Small tables with named rows and columns. After each table, cells are looked up by row and column.

setusin =
|  | leku | biko |
|---|---|---|
| gobulat | 264 | 768 |
| futug | 291 | 723 |
| pur | 751 | 247 |
| zag | 695 | 373 |
| delopi | 233 | 753 |
| sov | 786 | 235 |
| gegisi | 433 | 697 |
| kemiso | 227 | 774 |
| kopefiz | 752 | 285 |
| reguv | 282 | 779 |
| rogitez | 545 | 542 |
| dizom | 809 | 238 |
| dule | 511 | 592 |
| mivu | 256 | 791 |

gegisi, biko: 697
kemiso, leku: 227
dizom, biko: 238
rogitez, biko: 542
reguv, biko: 779
kopefiz, biko: 285
sov, biko: 235
dule, biko: 592
delopi, leku: 233
zag, leku: 695
reguv, leku: 282
sov, leku: 786
rogitez, leku: 545
gobulat, leku: 264
zag, biko: 373
kemiso, biko: 774

Table kosin
columns: tidav, kitu, fitivat, ven, loka, nipuf
bupuv: [184, 101, 193, 127, 161, 188]
bem: [99, 118, 113, 204, 109, 134]
kotef: [186, 16, 161, 215, 43, 120]
sibol: [177, 22, 154, 224, 47, 120]
mikoguf: [169, 28, 148, 233, 49, 119]
paka: [132, 69, 127, 229, 75, 124]
puduned: [154, 83, 159, 194, 120, 158]
kasi: [178, 137, 167, 51, 179, 199]
nadaz: [101, 233, 120, 17, 195, 142]
kesor: [152, 63, 137, 209, 89, 147]
sil: [152, 63, 137, 209, 89, 147]
kenise: [174, 167, 203, 109, 249, 221]

bupuv, loka: 161
kotef, ven: 215
bupuv, kitu: 101
bem, fitivat: 113
kasi, loka: 179
nadaz, loka: 195
nadaz, tidav: 101

lak =
cols = magip, nikadi, duzuz, muselaf
leli: [117, 249, 135, 40]
rulasi: [241, 162, 179, 25]
kegesef: [189, 137, 250, 159]

rulasi, duzuz => 179
kegesef, magip => 189
leli, nikadi => 249
kegesef, nikadi => 137
kegesef, duzuz => 250
leli, duzuz => 135
kegesef, muselaf => 159
rulasi, muselaf => 25
rulasi, magip => 241
leli, muselaf => 40
rulasi, nikadi => 162
leli, magip => 117

zasoza =
,suna,vupude,roro
vus,-9821,7465,-2332
lizami,138,-1923,3463
likonip,2870,-4058,3421
nar,-8721,6829,-3175

roro of lizami is 3463
roro of nar is -3175
roro of likonip is 3421
roro of vus is -2332
vupude of nar is 6829
suna of nar is -8721
vupude of vus is 7465
suna of vus is -9821
suna of lizami is 138
suna of likonip is 2870
vupude of lizami is -1923
vupude of likonip is -4058

Table lizus
|  | dal | totozip | ral | pab | zeva | timat | bunik |
|---|---|---|---|---|---|---|---|
| bavemup | -1390 | 27309 | -11173 | -26227 | 50476 | 71210 | 23991 |
| rup | 46705 | 44782 | -23667 | -7389 | -23896 | 45355 | -65212 |
| vebil | -21935 | -13904 | 38017 | -31055 | 26652 | 58845 | 13701 |
| fuv | -79360 | -51791 | -48580 | -33684 | 5236 | 7531 | 47797 |
| rigemu | 21059 | 31118 | -10057 | 25739 | -32099 | 23409 | -39494 |
| ves | -74914 | 10702 | -15874 | 37631 | -57819 | -42700 | 49804 |
| segape | 46109 | 34259 | -43398 | 6033 | -31764 | 49362 | -63213 |

bunik of bavemup: 23991
timat of bavemup: 71210
ral of bavemup: -11173
pab of rup: -7389
bunik of segape: -63213
timat of rup: 45355
timat of segape: 49362
dal of fuv: -79360
zeva of ves: -57819
pab of ves: 37631
totozip of ves: 10702
totozip of rup: 44782
totozip of rigemu: 31118
zeva of vebil: 26652
ral of ves: -15874

povifi =
|  | pok | zifup | sogiru | sosudo | sasu | nare | dumem | piziva | fis | midulal |
|---|---|---|---|---|---|---|---|---|---|---|
| pilipar | 18 | 73 | 44 | 28 | 11 | 72 | 39 | 47 | 58 | 14 |
| tuz | 55 | 74 | 57 | 84 | 11 | 86 | 17 | 64 | 31 | 93 |
| favip | 83 | 53 | 46 | 54 | 15 | 32 | 49 | 82 | 41 | 54 |

What is the sosudo of pilipar in povifi? 28
What is the zifup of favip in povifi? 53
What is the sosudo of favip in povifi? 54
What is the dumem of favip in povifi? 49
What is the sasu of tuz in povifi? 11
What is the pok of favip in povifi? 83
What is the midulal of pilipar in povifi? 14
What is the sogiru of tuz in povifi? 57
What is the nare of favip in povifi? 32
What is the sogiru of pilipar in povifi? 44
What is the sosudo of tuz in povifi? 84
What is the zifup of pilipar in povifi? 73

Table kupide
|  | sovo | folan | moguk | kekek | vifenep | gadila | vafo | bod | suveg |
|---|---|---|---|---|---|---|---|---|---|
| mir | 2126 | 7419 | 7403 | 3791 | 2318 | 3775 | 3129 | 7324 | 2253 |
| ziki | 3865 | 2456 | 2839 | 6833 | 7203 | 2361 | 7610 | 2756 | 5770 |
| gosi | 7140 | 3420 | 2756 | 5011 | 8058 | 6087 | 7277 | 2826 | 7066 |
| dube | 7335 | 7010 | 3574 | 2170 | 7286 | 7776 | 4487 | 2186 | 7234 |
| fegezub | 7529 | 3310 | 2633 | 4926 | 7314 | 5974 | 6863 | 2557 | 7516 |
| mik | 7485 | 5672 | 3061 | 3483 | 7249 | 7347 | 5960 | 2763 | 7206 |
| det | 6921 | 3837 | 2137 | 5062 | 7105 | 6331 | 6992 | 2910 | 7820 |
| pev | 2867 | 7460 | 7221 | 4091 | 2313 | 2821 | 2936 | 7061 | 2280 |
| mekerid | 2610 | 6354 | 7233 | 4465 | 2331 | 2570 | 2475 | 7487 | 2369 |
| rasak | 3657 | 7746 | 7847 | 3672 | 2408 | 5962 | 2455 | 7464 | 2558 |

folan of mik is 5672
kekek of mik is 3483
gadila of pev is 2821
gadila of mik is 7347
moguk of mekerid is 7233
gadila of det is 6331
folan of rasak is 7746
moguk of ziki is 2839
folan of pev is 7460
folan of ziki is 2456
folan of dube is 7010
moguk of gosi is 2756
sovo of det is 6921
sovo of rasak is 3657
sovo of mekerid is 2610
moguk of dube is 3574
suveg of mir is 2253
sovo of gosi is 7140

